Here is a tiny trained network, its code and every weight. The questions are about switching its units off for an input and a class, where a switched-off unit gives its printed mean instead of its output.

import numpy as np


def w(rows, s, z=0):
    codes = np.array(rows[::2]) - 128.0
    scale = np.full(codes.shape[1], s)
    scale[-1] = z or s
    return codes * scale


def f(y):
    return np.maximum(y, 0)


def log_softmax(a):
    a = a - a.max(-1, keepdims=True)
    return a - np.log(np.exp(a).sum(-1, keepdims=True))


def net(x, mask):
    res = np.array(x, float).reshape(1, 4) / 4 @ E
    y = f(res @ A[0][:, :-1].T + A[0][:, -1])
    res = res + np.where(mask, y, B[0][:, -1]) @ B[0][:, :-1]
    return log_softmax(res[-1] @ U[:, :-1].T + U[:, -1])


A, B = {}, {}
E = w([
[143,187,105,95,92,252,94,95,125,254],'x0',
[41,202,119,68,185,123,138,136,46,106],'x1',
[213,213,249,145,134,127,252,180,97,100],'x2',
[158,68,108,67,196,107,198,54,166,216],'x3',
],0.0098)
A[0] = w([
[111,155,137,91,193,110,196,105,121,138,164],'N1',
[47,136,102,120,139,113,77,133,129,68,152],'N2',
[128,75,127,150,135,41,127,136,131,60,215],'N3',
[74,230,135,102,108,204,93,147,90,134,199],'N4',
[221,144,201,189,95,124,180,180,134,98,144],'N5',
[115,127,101,72,144,178,123,89,137,249,253],'N6',
[148,110,113,177,63,160,44,141,140,123,238],'N7',
[132,132,144,93,124,86,156,114,140,126,70],'N8',
],0.014,0.0039)
B[0] = w([
[151,152,149,70,152,104,218,170,107,103,182],'N1',
[140,115,96,157,113,52,24,104,32,143,195],'N2',
[101,35,128,129,149,25,138,129,199,128,226],'N3',
[94,160,152,190,141,223,123,251,46,103,211],'N4',
[178,203,112,121,51,126,153,3,102,32,251],'N5',
[176,153,93,74,172,146,101,44,73,245,239],'N6',
[101,106,137,186,63,209,76,129,205,145,214],'N7',
[134,150,145,189,181,156,169,127,148,110,151],'N8',
],0.014,0.021)
U = w([
[141,185,182,79,162,146,161,196,62,110,107],'0',
[108,84,112,137,112,38,72,112,139,92,119],'1',
[198,172,170,142,79,123,169,59,142,53,104],'2',
[206,137,105,66,199,180,146,68,141,219,253],'3',
[118,152,140,208,113,201,85,154,114,119,32],'4',
[145,94,162,113,211,53,197,123,166,89,77],'5',
[147,80,144,146,72,127,109,100,254,122,132],'6',
],0.01,0.0025)

Each question gives the input, the list of numbers given to net, and the class t.
The units are the neurons (one row each of A and B). Each row of codes is followed by its name. A weight is (code - 128) times the scale printed after its matrix; where a second scale follows, it is the last column's (A, B and U).
mask holds one flag per neuron, in row order. A switched-off neuron (its flag False) gives its mean, the last column of its row in B, instead of its output. The means were averaged over made-up inputs and are rounded, as every weight is.
A unit's drop is (log p(t) with every unit on - log p(t) with that unit switched off) / (log p(t) with every unit on - log p(t) with every unit switched off).
The circuit of an input: a set's keep is (log p(t) with only the set's units on - log p(t) with every unit switched off) / (log p(t) with every unit on - log p(t) with every unit switched off). Starting from all 8 units, units are removed one at a time, each time the one whose removal leaves the highest keep (on an exact tie, the one counted first), for as long as the keep stays at least 0.8.
circuit, biggest first: the units of the circuit, biggest drop first
unit that matters most: the unit with the biggest drop
k most important neurons: the k neurons with the biggest drops, biggest first
drop when u is switched off: that unit's drop, to one decimal
input [-8,2,-6,8], class 5: unit that matters most -> N1
input [5,5,8,-7], class 0: 2 most important neurons -> (N4; N7)
input [2,2,5,1], class 0: circuit, biggest first -> (N7; N4)
input [-3,6,6,7], class 5: circuit, biggest first -> (N4; N1)
input [-7,7,4,-2], class 5: 3 most important neurons -> (N3; N1; N7)
input [-5,8,0,-8], class 1: 2 most important neurons -> (N2; N3)
input [-4,-2,2,3], class 5: circuit, biggest first -> (N3; N7)
input [-7,4,4,-1], class 5: 3 most important neurons -> (N3; N7; N1)
input [8,0,-5,-3], class 4: 2 most important neurons -> (N4; N7)
input [7,4,-2,-1], class 4: 3 most important neurons -> (N4; N1; N3)
input [3,-6,-1,-2], class 6: 2 most important neurons -> (N4; N7)
input [-4,8,2,-8], class 4: 2 most important neurons -> (N4; N2)
input [3,-6,-3,-3], class 6: 3 most important neurons -> (N4; N7; N2)
input [-7,-4,0,-2], class 1: circuit, biggest first -> (N3)
input [1,6,8,-4], class 0: drop when N1 is switched off -> 0.1
input [-2,4,-2,3], class 5: drop when N4 is switched off -> 0.3
input [3,-7,0,-2], class 6: drop when N7 is switched off -> 1.0
